Below is a small trained network, with its code and all its weights. Each question gives an input and a class and asks what happens when units are switched off, that is, made to give their printed mean instead of their output.

import numpy as np


def w(rows, s, z=0):
    codes = np.array(rows[::2]) - 128.0
    scale = np.full(codes.shape[1], s)
    scale[-1] = z or s
    return codes * scale


def f(y):
    return y / 2 * (1 + np.tanh(0.7978845608 * (y + 0.044715 * y**3)))


def log_softmax(a):
    a = a - a.max(-1, keepdims=True)
    return a - np.log(np.exp(a).sum(-1, keepdims=True))


def net(x, mask):
    res = np.array(x, float).reshape(1, 7) / 4 @ E
    y = f(res @ A[0][:, :-1].T + A[0][:, -1])
    res = res + np.where(mask, y, B[0][:, -1]) @ B[0][:, :-1]
    return log_softmax(res[-1] @ U[:, :-1].T + U[:, -1])


A, B = {}, {}
E = w([
[113,153,140,91,110,125,165],'x0',
[179,254,62,95,204,79,128],'x1',
[156,134,134,112,83,83,132],'x2',
[167,172,220,88,124,181,22],'x3',
[136,136,135,112,114,114,141],'x4',
[28,191,170,191,90,58,88],'x5',
[126,120,113,136,134,136,109],'x6',
],0.01)
A[0] = w([
[190,237,59,179,152,151,92,204],'n0',
[206,48,75,63,220,142,170,196],'n1',
[169,194,111,129,166,89,108,163],'n2',
[143,184,33,93,180,89,149,98],'n3',
[150,2,104,182,66,186,133,255],'n4',
[108,111,62,205,186,68,142,199],'n5',
[177,109,84,77,142,130,155,254],'n6',
[229,138,224,49,179,185,44,255],'n7',
[82,107,177,153,153,145,68,248],'n8',
],0.0096,0.0044)
B[0] = w([
[146,254,121,109,189,134,120,217],'n0',
[242,101,100,159,153,162,194,222],'n1',
[125,169,135,108,232,122,81,191],'n2',
[121,157,152,166,212,103,138,198],'n3',
[60,67,32,77,98,125,179,214],'n4',
[134,196,170,162,106,62,214,192],'n5',
[146,145,20,169,122,174,192,192],'n6',
[157,114,123,14,151,221,102,253],'n7',
[86,23,195,74,101,77,92,175],'n8',
],0.0095,0.015)
U = w([
[114,68,64,163,92,146,221,151],'0',
[31,116,147,186,59,66,201,255],'1',
[143,92,89,36,71,177,134,121],'2',
[79,108,184,102,20,119,2,144],'3',
[197,185,81,194,184,112,187,43],'4',
[38,235,99,176,180,21,149,33],'5',
[153,212,62,98,161,197,94,113],'6',
[97,235,190,72,180,77,59,74],'7',
],0.009,0.0044)

Each question gives the input, the list of numbers given to net, and the class t.
The units are the neurons (one row each of A and B). Each row of codes is followed by its name. A weight is (code - 128) times the scale printed after its matrix; where a second scale follows, it is the last column's (A, B and U).
mask holds one flag per neuron, in row order. A switched-off neuron (its flag False) gives its mean, the last column of its row in B, instead of its output. The means were averaged over made-up inputs and are rounded, as every weight is.
A unit's drop is (log p(t) with every unit on - log p(t) with that unit switched off) / (log p(t) with every unit on - log p(t) with every unit switched off).
The circuit of an input: a set's keep is (log p(t) with only the set's units on - log p(t) with every unit switched off) / (log p(t) with every unit on - log p(t) with every unit switched off). Starting from all 9 units, units are removed one at a time, each time the one whose removal leaves the highest keep (on an exact tie, the one counted first), for as long as the keep stays at least 0.8.
units of the circuit, in order: the units of the circuit, biggest drop first
k most important neurons: the k neurons with the biggest drops, biggest first
drop when u is switched off: that unit's drop, to one decimal
input [-2,-7,-6,2,-3,3,2], class 3: units of the circuit, in order => [n8]
input [-7,3,-8,0,-8,3,8], class 5: 2 most important neurons => [n7; n5]
input [-6,-6,4,-4,8,1,-5], class 1: units of the circuit, in order => [n7; n1]
input [1,-2,-1,0,3,3,5], class 1: units of the circuit, in order => [n7; n0]
input [2,-3,3,-2,7,8,8], class 1: units of the circuit, in order => [n7; n0]
input [6,1,0,7,-3,2,6], class 7: 3 most important neurons => [n4; n1; n6]
input [-6,6,2,-7,8,1,-8], class 5: units of the circuit, in order => [n7; n5]
input [3,-8,8,6,0,1,7], class 3: 2 most important neurons => [n1; n8]
input [5,-1,8,-3,-1,4,8], class 1: units of the circuit, in order => [n0; n7]
input [6,-2,-1,0,-8,-3,8], class 0: units of the circuit, in order => [n7; n0]
input [-7,-3,1,0,4,7,1], class 1: 2 most important neurons => [n7; n2]
input [5,2,-2,5,0,1,0], class 7: 4 most important neurons => [n1; n6; n4; n8]
input [1,-7,-7,5,-2,2,-7], class 3: 3 most important neurons => [n8; n1; n6]
input [4,0,7,0,-5,-5,7], class 0: 2 most important neurons => [n0; n6]
input [-3,-1,5,6,-8,-1,-5], class 2: most important neuron => [n7]
input [5,1,4,-1,-8,-3,0], class 4: 4 most important neurons => [n7; n4; n8; n1]
input [3,-6,8,-5,4,3,-3], class 1: 3 most important neurons => [n7; n1; n6]
input [0,-1,6,1,-1,0,-5], class 2: 3 most important neurons => [n0; n5; n3]
input [-6,-6,8,8,-6,1,1], class 3: 4 most important neurons => [n8; n1; n6; n0]
input [-7,3,-8,2,-5,7,4], class 7: units of the circuit, in order => [n8]
input [-2,0,-1,0,6,-5,4], class 0: drop when n3 is switched off => 0.0
input [4,1,-1,-2,6,3,-1], class 5: drop when n0 is switched off => -0.1
input [-7,-8,-8,3,3,7,5], class 3: drop when n8 is switched off => 0.6
